Below is a small trained network, with its code and all its weights. Each question gives an input and a target symbol and asks what happens when units are switched off, that is, made to give their printed mean instead of their output.

import numpy as np


def w(rows, s, z=0):
    codes = np.array(rows[::2]) - 128.0
    scale = np.full(codes.shape[1], s)
    scale[-1] = z or s
    return codes * scale


def f(y):
    return y / 2 * (1 + np.tanh(0.7978845608 * (y + 0.044715 * y**3)))


def softmax(a):
    e = np.exp(a - a.max(-1, keepdims=True))
    return e / e.sum(-1, keepdims=True)


def log_softmax(a):
    a = a - a.max(-1, keepdims=True)
    return a - np.log(np.exp(a).sum(-1, keepdims=True))


def net(x, mask):
    ids = ['γδζηθξπτφψ'.index(c) for c in x.split()]
    T = len(ids)
    res = E[ids] + P[:T]
    u = 0
    for l in range(2):
        r = res
        for j in range(2):
            rows = slice(4 * j, 4 * j + 4)
            q, k, v = (r @ M[l][rows].T for M in (Q, K, V))
            z = softmax(np.where(np.tri(T) > 0, q @ k.T / 4**0.5, -1e9)) @ v
            o = O[l][rows]
            res = res + np.where(mask[u + j], z, o[:, -1]) @ o[:, :-1]
        u += 2
        y = f(res @ A[l][:, :-1].T + A[l][:, -1])
        res = res + np.where(mask[u : u + 4], y, B[l][:, -1]) @ B[l][:, :-1]
        u += 4
    return log_softmax(res[-1] @ U[:, :-1].T + U[:, -1])


Q, K, V, O, A, B = {}, {}, {}, {}, {}, {}
E = w([
[132,182,113,74,238,182,182],'γ',
[126,105,100,157,53,146,192],'δ',
[183,222,147,126,224,71,68],'ζ',
[144,171,119,184,203,97,137],'η',
[123,118,116,64,176,140,149],'θ',
[218,123,111,88,16,125,107],'ξ',
[63,144,123,42,153,181,254],'π',
[168,94,102,164,177,96,93],'τ',
[230,166,97,54,195,171,176],'φ',
[197,181,119,83,207,125,83],'ψ',
],0.0095)
P = w([
[77,141,183,176,103,135,207],'0',
[220,94,133,195,150,72,175],'1',
[173,110,129,132,108,215,133],'2',
[86,93,171,51,151,102,148],'3',
[102,113,9,216,191,82,110],'4',
[180,112,131,160,118,197,134],'5',
[70,64,169,80,176,137,105],'6',
[145,90,107,41,160,76,236],'7',
[172,128,125,175,97,194,145],'8',
],0.015)
Q[0] = w([
[3,173,148,87,147,84,167],'0.h1',
[234,175,38,148,118,218,164],'0.h1',
[178,116,59,113,195,52,239],'0.h1',
[6,80,165,145,130,68,59],'0.h1',
[10,163,138,160,77,239,51],'0.h2',
[154,174,109,127,107,148,28],'0.h2',
[176,57,71,101,123,87,95],'0.h2',
[72,177,16,143,161,136,195],'0.h2',
],0.0075)
K[0] = w([
[125,10,112,114,178,119,91],'0.h1',
[192,146,84,152,103,151,193],'0.h1',
[190,145,168,81,144,120,109],'0.h1',
[83,88,109,95,147,127,80],'0.h1',
[141,100,182,136,142,144,130],'0.h2',
[137,143,146,136,142,190,160],'0.h2',
[109,127,79,134,105,95,109],'0.h2',
[177,123,135,148,124,70,173],'0.h2',
],0.013)
V[0] = w([
[178,52,177,77,185,152,69],'0.h1',
[218,94,109,107,120,75,167],'0.h1',
[161,149,195,107,113,160,203],'0.h1',
[50,2,63,100,135,82,201],'0.h1',
[214,151,195,131,139,189,124],'0.h2',
[95,187,214,185,152,221,99],'0.h2',
[113,110,164,64,94,207,88],'0.h2',
[159,255,31,164,90,141,153],'0.h2',
],0.0054)
O[0] = w([
[112,74,67,145,152,109,69,131],'0.h1',
[168,97,99,173,130,123,128,241],'0.h1',
[132,171,93,91,175,160,149,252],'0.h1',
[129,75,92,119,3,167,144,109],'0.h1',
[41,156,153,134,226,117,61,175],'0.h2',
[124,90,196,181,119,148,125,85],'0.h2',
[105,132,197,117,150,139,153,35],'0.h2',
[153,175,120,59,105,128,131,189],'0.h2',
],0.007,0.0036)
A[0] = w([
[198,155,118,138,216,148,83,151],'0.n1',
[55,89,216,108,64,145,69,95],'0.n2',
[130,73,146,102,96,70,1,2],'0.n3',
[20,166,223,78,221,62,194,111],'0.n4',
],0.0073,0.0069)
B[0] = w([
[134,134,115,135,30,163,120,255],'0.n1',
[115,105,72,61,130,89,117,129],'0.n2',
[144,182,253,112,117,61,75,118],'0.n3',
[114,175,169,167,153,136,74,182],'0.n4',
],0.012,0.0058)
Q[1] = w([
[144,129,178,188,83,181,171],'1.h1',
[151,102,200,77,176,60,65],'1.h1',
[38,84,112,181,32,247,25],'1.h1',
[113,123,162,132,156,178,169],'1.h1',
[145,70,136,168,143,116,178],'1.h2',
[141,175,183,130,74,104,153],'1.h2',
[97,66,144,74,115,142,149],'1.h2',
[55,184,101,127,87,118,118],'1.h2',
],0.011)
K[1] = w([
[87,187,254,155,89,211,180],'1.h1',
[69,127,103,39,124,112,21],'1.h1',
[223,53,240,159,175,175,116],'1.h1',
[74,157,138,152,154,228,129],'1.h1',
[113,155,128,141,62,132,183],'1.h2',
[84,177,125,110,148,156,169],'1.h2',
[87,149,59,78,147,89,98],'1.h2',
[102,71,148,40,152,222,97],'1.h2',
],0.0083)
V[1] = w([
[64,49,95,189,222,97,186],'1.h1',
[203,108,73,67,147,247,121],'1.h1',
[176,112,135,154,41,29,116],'1.h1',
[108,92,138,79,77,134,199],'1.h1',
[35,93,130,81,127,112,141],'1.h2',
[65,176,109,113,95,175,130],'1.h2',
[90,104,136,94,36,139,67],'1.h2',
[73,105,160,148,41,145,119],'1.h2',
],0.012)
O[1] = w([
[253,108,91,151,52,90,30,49],'1.h1',
[86,167,145,227,36,167,172,93],'1.h1',
[181,155,125,106,235,145,211,99],'1.h1',
[147,236,92,81,99,114,129,66],'1.h1',
[147,98,123,87,175,174,86,1],'1.h2',
[77,63,97,76,131,116,141,158],'1.h2',
[159,65,150,90,170,74,60,83],'1.h2',
[132,9,108,178,108,138,97,121],'1.h2',
],0.012,0.0087)
A[1] = w([
[134,152,13,248,67,99,165,141],'1.n1',
[29,142,230,137,52,216,147,2],'1.n2',
[114,142,254,173,129,190,219,43],'1.n3',
[127,50,110,208,11,160,216,149],'1.n4',
],0.0074,0.0063)
B[1] = w([
[161,79,214,63,88,124,102,245],'1.n1',
[225,106,140,118,195,208,154,208],'1.n2',
[103,157,88,46,63,137,30,208],'1.n3',
[41,155,88,172,246,175,111,250],'1.n4',
],0.011,0.016)
U = w([
[87,150,161,209,77,141,120,254],'γ',
[218,122,65,61,172,119,75,104],'δ',
[115,143,7,155,187,124,146,154],'ζ',
[175,53,109,100,149,166,181,61],'η',
[154,128,193,156,93,161,120,204],'θ',
[117,184,150,49,118,86,142,172],'ξ',
[106,109,110,72,49,143,56,55],'π',
[191,137,160,196,171,180,168,116],'τ',
[134,201,133,109,136,160,54,30],'φ',
[86,157,93,125,158,113,43,96],'ψ',
],0.011,0.0091)

Each question gives the input, a string of symbols that net reads in full, and the target symbol t.
The units are the heads (4 rows each of Q, K, V and O) and the neurons (one row each of A and B). Each row of codes is followed by its name. A weight is (code - 128) times the scale printed after its matrix; where a second scale follows, it is the last column's (O, A, B and U).
mask holds one flag per unit, layer by layer, with each layer's heads first. A switched-off unit (its flag False) gives its mean, the last column of its rows in O or B, instead of its output. The means were averaged over made-up inputs and are rounded, as every weight is.
A unit's drop is (log p(t) with every unit on - log p(t) with that unit switched off) / (log p(t) with every unit on - log p(t) with every unit switched off).
The circuit of an input: a set's keep is (log p(t) with only the set's units on - log p(t) with every unit switched off) / (log p(t) with every unit on - log p(t) with every unit switched off). Starting from all 12 units, units are removed one at a time, each time the one whose removal leaves the highest keep (on an exact tie, the one counted first), for as long as the keep stays at least 0.8.
units of the circuit, in order: the units of the circuit, biggest drop first
most important unit: the unit with the biggest drop
top k neurons: the k neurons with the biggest drops, biggest first
top k neurons in layer l: the k neurons of layer l with the biggest drops, biggest first
heads that matter: for each layer, one digit per head in row order, 1 if its drop is at least 0.15 and else 0, layers parted by /
input θ ζ ζ ζ ξ ξ δ ξ ξ, target γ: heads that matter : 01 / 11
input ξ ξ ξ ζ φ ξ ξ, target ξ: top 3 neurons : [0.n3 1.n4 0.n2]
input δ ξ ζ, target ξ: units of the circuit, in order : [1.h1 0.h1]
input γ η ξ ζ τ, target η: units of the circuit, in order : [1.n1 1.h1 0.n1]
input γ ζ δ ξ ξ δ, target ψ: units of the circuit, in order : [0.n4 1.n4 1.h1]
input π ξ ξ η, target γ: heads that matter : 00 / 10
input ψ ψ ζ π γ η, target ζ: top 3 neurons in layer 1 : [1.n1 1.n4 1.n3]
input τ ξ φ ζ δ η, target θ: most important unit : 1.n1
input δ φ η, target ξ: units of the circuit, in order : [1.h1 0.h1 1.n4]
input γ τ ζ φ ξ ζ γ ξ τ, target ψ: units of the circuit, in order : [0.n4 1.n4 1.h1 0.h2]
input π φ φ ξ ζ η φ η ξ, target π: units of the circuit, in order : [1.h1 0.h2 0.n4]
input ζ ξ ξ, target η: top 2 neurons : [0.n4 1.n3]
input ξ τ ψ ξ, target ξ: top 2 neurons : [1.n4 1.n2]
input ξ ζ δ, target φ: top 2 neurons in layer 1 : [1.n3 1.n4]
input ξ ξ ξ ξ δ ξ π, target η: units of the circuit, in order : [0.h1 1.h2 1.h1]
input ξ ξ φ ζ ζ η ψ φ, target ζ: heads that matter : 00 / 10
input π θ γ τ, target δ: units of the circuit, in order : [0.h1 1.h1 0.n1]
input η ξ φ δ ξ π η, target γ: top 2 neurons in layer 1 : [1.n2 1.n3]
input δ τ ξ ψ τ π ξ ψ τ, target ξ: units of the circuit, in order : [1.h1 0.h1 0.h2]
input ζ θ ξ δ, target ζ: heads that matter : 10 / 10
input ξ ξ ξ, target φ: units of the circuit, in order : [1.n3 1.h1 1.n2]
input τ ζ δ γ, target τ: units of the circuit, in order : [1.n2 1.h1 0.n4]
input γ ξ ζ δ π ξ θ, target π: top neuron : [0.n1]
input ζ ξ π π, target η: units of the circuit, in order : [1.h2 1.n3]
input η φ π π η δ, target δ: heads that matter : 01 / 10
input ζ ξ ζ ξ γ ξ ζ φ, target γ: top 3 neurons : [1.n1 1.n4 1.n2]
input ξ π ξ ξ θ ζ θ φ, target θ: top 3 neurons : [1.n1 1.n3 1.n2]
input δ η δ π ζ ξ ξ ξ, target ζ: top neuron : [0.n1]
